Below are the code and all the weights of a small trained network. Each question names an input and a class and asks about switching units off, where a switched-off unit gives its printed mean instead of its output.

import numpy as np


def w(rows, s, z=0):
    codes = np.array(rows[::2]) - 128.0
    scale = np.full(codes.shape[1], s)
    scale[-1] = z or s
    return codes * scale


def norm(h):
    return h / np.sqrt((h * h).mean(-1, keepdims=True) + 1e-5)


def f(y):
    return y / 2 * (1 + np.tanh(0.7978845608 * (y + 0.044715 * y**3)))


def log_softmax(a):
    a = a - a.max(-1, keepdims=True)
    return a - np.log(np.exp(a).sum(-1, keepdims=True))


def net(x, mask):
    res = np.array(x, float).reshape(1, 2) / 4 @ E
    u = 0
    for l in range(3):
        y = f(norm(res) @ A[l][:, :-1].T + A[l][:, -1])
        res = res + np.where(mask[u : u + 12], y, B[l][:, -1]) @ B[l][:, :-1]
        u += 12
    return log_softmax(norm(res)[-1] @ U[:, :-1].T + U[:, -1])


A, B = {}, {}
E = w([
[115,156,34,136,195,113,158,150],'x0',
[127,98,62,255,156,188,145,77],'x1',
],0.0021)
A[0] = w([
[102,98,148,128,138,128,163,105,95],'L0N0',
[148,133,178,131,147,121,90,155,71],'L0N1',
[115,157,184,72,173,76,107,135,1],'L0N2',
[205,93,201,145,77,150,76,72,70],'L0N3',
[108,119,139,101,137,113,183,73,108],'L0N4',
[79,195,121,49,174,108,135,202,83],'L0N5',
[160,142,252,93,49,101,89,137,154],'L0N6',
[89,96,153,153,146,150,148,83,127],'L0N7',
[117,114,157,133,171,117,143,157,6],'L0N8',
[116,145,115,68,106,133,123,187,51],'L0N9',
[109,147,76,108,157,77,187,161,90],'L0N10',
[130,106,102,235,165,160,168,120,66],'L0N11',
],0.0031,0.00096)
B[0] = w([
[153,154,133,122,121,127,109,123,124],'L0N0',
[98,120,119,76,141,111,177,136,129],'L0N1',
[192,135,182,196,141,77,121,123,154],'L0N2',
[107,152,58,62,66,203,90,60,185],'L0N3',
[157,99,115,156,147,173,157,118,125],'L0N4',
[209,22,118,150,121,152,80,135,193],'L0N5',
[83,105,127,112,142,137,250,147,251],'L0N6',
[158,198,164,111,116,114,68,120,143],'L0N7',
[180,111,131,124,148,145,163,81,110],'L0N8',
[152,22,148,196,130,132,120,136,144],'L0N9',
[157,98,74,67,125,187,94,71,152],'L0N10',
[164,132,192,135,121,50,157,158,197],'L0N11',
],0.0024,0.0028)
A[1] = w([
[172,134,177,123,129,142,139,160,102],'L1N0',
[153,87,96,156,92,253,51,114,12],'L1N1',
[118,185,68,182,118,170,124,116,253],'L1N2',
[153,144,65,159,184,64,161,113,74],'L1N3',
[154,98,113,139,150,180,157,131,107],'L1N4',
[152,70,196,112,86,165,54,121,45],'L1N5',
[143,98,134,150,139,171,143,141,44],'L1N6',
[125,55,192,128,126,83,203,182,196],'L1N7',
[152,136,115,148,140,133,88,81,136],'L1N8',
[81,182,106,177,209,116,194,151,98],'L1N9',
[107,75,99,163,134,175,148,130,55],'L1N10',
[123,180,149,164,91,134,91,125,143],'L1N11',
],0.0038,0.00053)
B[1] = w([
[104,137,121,161,152,115,124,129,143],'L1N0',
[141,123,124,75,170,112,126,164,172],'L1N1',
[139,139,172,119,139,86,84,167,217],'L1N2',
[57,175,100,124,78,105,139,114,201],'L1N3',
[110,139,143,80,99,100,154,137,154],'L1N4',
[143,253,123,101,132,116,174,118,176],'L1N5',
[122,110,144,71,111,90,150,123,134],'L1N6',
[108,164,124,186,163,70,133,144,249],'L1N7',
[143,132,110,109,141,89,120,103,143],'L1N8',
[63,162,161,75,116,95,161,161,181],'L1N9',
[126,120,164,66,90,105,108,153,153],'L1N10',
[168,77,137,124,164,123,111,91,140],'L1N11',
],0.0036,0.0019)
A[2] = w([
[118,147,140,52,70,162,133,136,80],'L2N0',
[105,115,152,175,152,74,121,162,18],'L2N1',
[65,172,136,103,94,216,151,94,74],'L2N2',
[131,138,157,112,141,81,111,155,26],'L2N3',
[103,167,164,150,106,125,137,108,1],'L2N4',
[47,156,134,104,162,101,175,181,194],'L2N5',
[151,72,2,97,169,160,59,153,72],'L2N6',
[124,120,119,143,147,106,161,117,31],'L2N7',
[121,142,139,159,127,94,87,125,40],'L2N8',
[95,147,195,141,68,102,143,124,86],'L2N9',
[96,113,139,159,171,73,71,123,24],'L2N10',
[126,114,136,176,156,129,160,165,112],'L2N11',
],0.0044,0.00068)
B[2] = w([
[83,88,71,207,172,127,170,162,158],'L2N0',
[147,92,175,97,70,134,209,170,173],'L2N1',
[12,59,197,108,81,77,180,47,158],'L2N2',
[130,137,97,171,173,143,185,120,161],'L2N3',
[129,101,63,103,108,150,146,106,145],'L2N4',
[178,140,163,131,163,129,37,109,251],'L2N5',
[151,27,50,91,31,189,89,65,172],'L2N6',
[150,102,128,78,117,102,154,112,132],'L2N7',
[135,156,120,118,71,189,156,135,136],'L2N8',
[152,88,3,147,144,187,87,111,195],'L2N9',
[66,112,90,146,86,207,193,136,150],'L2N10',
[131,128,161,54,117,133,137,134,142],'L2N11',
],0.0032)
U = w([
[93,92,139,156,193,177,59,177,55],'0',
[17,245,61,135,157,10,75,191,154],'1',
[188,16,13,37,64,140,45,133,153],'2',
[120,136,125,106,156,152,103,143,2],'3',
[224,190,203,167,131,177,19,47,138],'4',
[2,38,184,111,101,129,189,37,157],'5',
[139,167,84,203,31,223,192,187,124],'6',
[207,107,213,78,209,30,193,237,152],'7',
],0.0087,0.0083)

Each question gives the input, the list of numbers given to net, and the class t.
The units are the neurons (one row each of A and B). Each row of codes is followed by its name. A weight is (code - 128) times the scale printed after its matrix; where a second scale follows, it is the last column's (A, B and U).
mask holds one flag per neuron, layer by layer. A switched-off neuron (its flag False) gives its mean, the last column of its row in B, instead of its output. The means were averaged over made-up inputs and are rounded, as every weight is.
A unit's drop is (log p(t) with every unit on - log p(t) with that unit switched off) / (log p(t) with every unit on - log p(t) with every unit switched off).
The circuit of an input: a set's keep is (log p(t) with only the set's units on - log p(t) with every unit switched off) / (log p(t) with every unit on - log p(t) with every unit switched off). Starting from the 12 units with the biggest drops (on a tie, the unit counted first), units are removed one at a time, each time the one whose removal leaves the highest keep (on an exact tie, the one counted first), for as long as the keep stays at least 0.8.
circuit, biggest first: the units of the circuit, biggest drop first
most important unit: the unit with the biggest drop
k most important neurons: the k neurons with the biggest drops, biggest first
top k neurons in layer l: the k neurons of layer l with the biggest drops, biggest first
drop when u is switched off: that unit's drop, to one decimal
input [2,-2], class 2: circuit, biggest first => (L0N5)
input [2,8], class 1: circuit, biggest first => (L0N5 L1N9 L2N6 L0N11)
input [-4,-3], class 5: top 2 neurons in layer 0 => (L0N3 L0N11)
input [2,3], class 1: top 2 neurons in layer 1 => (L1N3 L1N9)
input [-7,-4], class 5: 2 most important neurons => (L0N3 L2N2)
input [-1,2], class 4: 4 most important neurons => (L0N6 L1N11 L1N7 L0N7)
input [5,-5], class 2: 2 most important neurons => (L2N6 L0N10)
input [1,5], class 1: top 2 neurons in layer 2 => (L2N6 L2N5)
input [-6,-5], class 5: 3 most important neurons => (L0N3 L1N2 L0N11)
input [7,0], class 2: 3 most important neurons => (L0N10 L0N6 L2N6)
input [8,6], class 1: 2 most important neurons => (L1N9 L1N3)
input [1,3], class 1: top 2 neurons in layer 0 => (L0N5 L0N2)
input [-2,-1], class 5: 4 most important neurons => (L0N3 L0N11 L2N2 L1N1)
input [6,-6], class 2: most important unit => L2N6
input [6,0], class 2: 3 most important neurons => (L0N10 L0N6 L2N6)
input [-5,-3], class 5: 2 most important neurons => (L0N3 L2N2)
input [-2,3], class 4: 2 most important neurons => (L0N6 L0N11)
input [3,-4], class 2: top 2 neurons in layer 0 => (L0N5 L0N10)
input [4,0], class 2: 2 most important neurons => (L0N10 L0N6)
input [6,4], class 1: most important neuron => (L1N3)
input [-3,-2], class 5: 2 most important neurons => (L0N3 L0N11)
input [-4,3], class 4: top 3 neurons in layer 1 => (L1N3 L1N11 L1N9)
input [5,-7], class 2: top 2 neurons in layer 1 => (L1N9 L1N2)
input [5,7], class 1: 2 most important neurons => (L1N3 L1N9)
input [-8,-6], class 5: drop when L1N2 is switched off => 0.6
input [5,-1], class 2: drop when L2N6 is switched off => 0.1
input [-5,5], class 4: drop when L1N7 is switched off => 0.0
input [5,6], class 1: most important unit => L1N3
input [4,4], class 1: drop when L1N3 is switched off => 0.4
input [7,8], class 1: top 2 neurons in layer 1 => (L1N9 L1N3)
